Here is a tiny trained network, its code and every weight. The questions are about switching its units off for an input and a class, where a switched-off unit gives its printed mean instead of its output.

import numpy as np


def w(rows, s, z=0):
    codes = np.array(rows[::2]) - 128.0
    scale = np.full(codes.shape[1], s)
    scale[-1] = z or s
    return codes * scale


def f(y):
    return np.maximum(y, 0)


def log_softmax(a):
    a = a - a.max(-1, keepdims=True)
    return a - np.log(np.exp(a).sum(-1, keepdims=True))


def net(x, mask):
    res = np.array(x, float).reshape(1, 2) / 4 @ E
    y = f(res @ A[0][:, :-1].T + A[0][:, -1])
    res = res + np.where(mask, y, B[0][:, -1]) @ B[0][:, :-1]
    return log_softmax(res[-1] @ U[:, :-1].T + U[:, -1])


A, B = {}, {}
E = w([
[44,57,251,94,167,165,117,176],'x0',
[144,165,116,115,173,205,70,32],'x1',
],0.012)
A[0] = w([
[167,191,78,173,116,105,137,84,88],'neuron 1',
[179,206,8,179,71,89,162,135,90],'neuron 2',
[53,104,175,99,146,130,120,122,73],'neuron 3',
[62,64,148,60,124,156,168,122,137],'neuron 4',
[96,170,159,137,165,149,139,161,254],'neuron 5',
[81,98,140,152,73,2,195,250,130],'neuron 6',
[89,84,194,132,191,173,100,167,91],'neuron 7',
[134,168,142,129,184,210,102,21,71],'neuron 8',
[97,121,121,171,105,203,145,80,242],'neuron 9',
[123,169,147,60,206,171,57,81,123],'neuron 10',
[144,61,124,152,86,145,123,100,116],'neuron 11',
],0.0096,0.0098)
B[0] = w([
[70,126,131,107,133,102,125,52,189],'neuron 1',
[66,107,93,71,165,87,83,121,231],'neuron 2',
[89,130,164,61,149,120,63,72,168],'neuron 3',
[123,76,69,93,149,139,108,98,188],'neuron 4',
[147,101,62,119,155,148,181,100,206],'neuron 5',
[93,188,169,180,76,124,153,121,248],'neuron 6',
[79,88,123,66,158,136,97,113,192],'neuron 7',
[15,186,205,143,69,84,99,107,186],'neuron 8',
[179,179,37,167,136,246,210,136,197],'neuron 9',
[73,182,206,163,73,179,128,173,185],'neuron 10',
[180,137,153,107,150,113,197,112,128],'neuron 11',
],0.011,0.016)
U = w([
[96,76,119,23,165,91,47,81,83],'0',
[84,160,231,200,1,121,130,159,60],'1',
[166,107,39,167,143,175,228,153,255],'2',
[206,68,156,107,126,95,38,186,90],'3',
],0.012,0.0089)

Each question gives the input, the list of numbers given to net, and the class t.
The units are the neurons (one row each of A and B). Each row of codes is followed by its name. A weight is (code - 128) times the scale printed after its matrix; where a second scale follows, it is the last column's (A, B and U).
mask holds one flag per neuron, in row order. A switched-off neuron (its flag False) gives its mean, the last column of its row in B, instead of its output. The means were averaged over made-up inputs and are rounded, as every weight is.
A unit's drop is (log p(t) with every unit on - log p(t) with that unit switched off) / (log p(t) with every unit on - log p(t) with every unit switched off).
The circuit of an input: a set's keep is (log p(t) with only the set's units on - log p(t) with every unit switched off) / (log p(t) with every unit on - log p(t) with every unit switched off). Starting from all 11 units, units are removed one at a time, each time the one whose removal leaves the highest keep (on an exact tie, the one counted first), for as long as the keep stays at least 0.8.
circuit, biggest first: the units of the circuit, biggest drop first
most important unit: the unit with the biggest drop
k most important neurons: the k neurons with the biggest drops, biggest first
drop when u is switched off: that unit's drop, to one decimal
input [-2,-3], class 2: most important unit => neuron 8
input [7,-6], class 0: 2 most important neurons => [neuron 4; neuron 7]
input [-3,3], class 2: 2 most important neurons => [neuron 6; neuron 9]
input [8,-7], class 0: 3 most important neurons => [neuron 4; neuron 7; neuron 3]
input [-6,-6], class 0: 2 most important neurons => [neuron 2; neuron 10]
input [3,-1], class 2: circuit, biggest first => [neuron 2; neuron 8]
input [2,-3], class 2: 2 most important neurons => [neuron 8; neuron 10]
input [4,6], class 1: 3 most important neurons => [neuron 10; neuron 8; neuron 2]
input [6,8], class 1: 2 most important neurons => [neuron 10; neuron 8]
input [3,-3], class 2: 3 most important neurons => [neuron 2; neuron 8; neuron 10]
input [5,6], class 1: 3 most important neurons => [neuron 10; neuron 8; neuron 2]
input [-6,7], class 1: 2 most important neurons => [neuron 8; neuron 10]
input [-8,1], class 0: drop when neuron 2 is switched off => 0.2
input [-8,2], class 0: drop when neuron 2 is switched off => 0.1
input [3,6], class 1: drop when neuron 8 is switched off => 0.3
input [-6,-8], class 1: most important unit => neuron 6
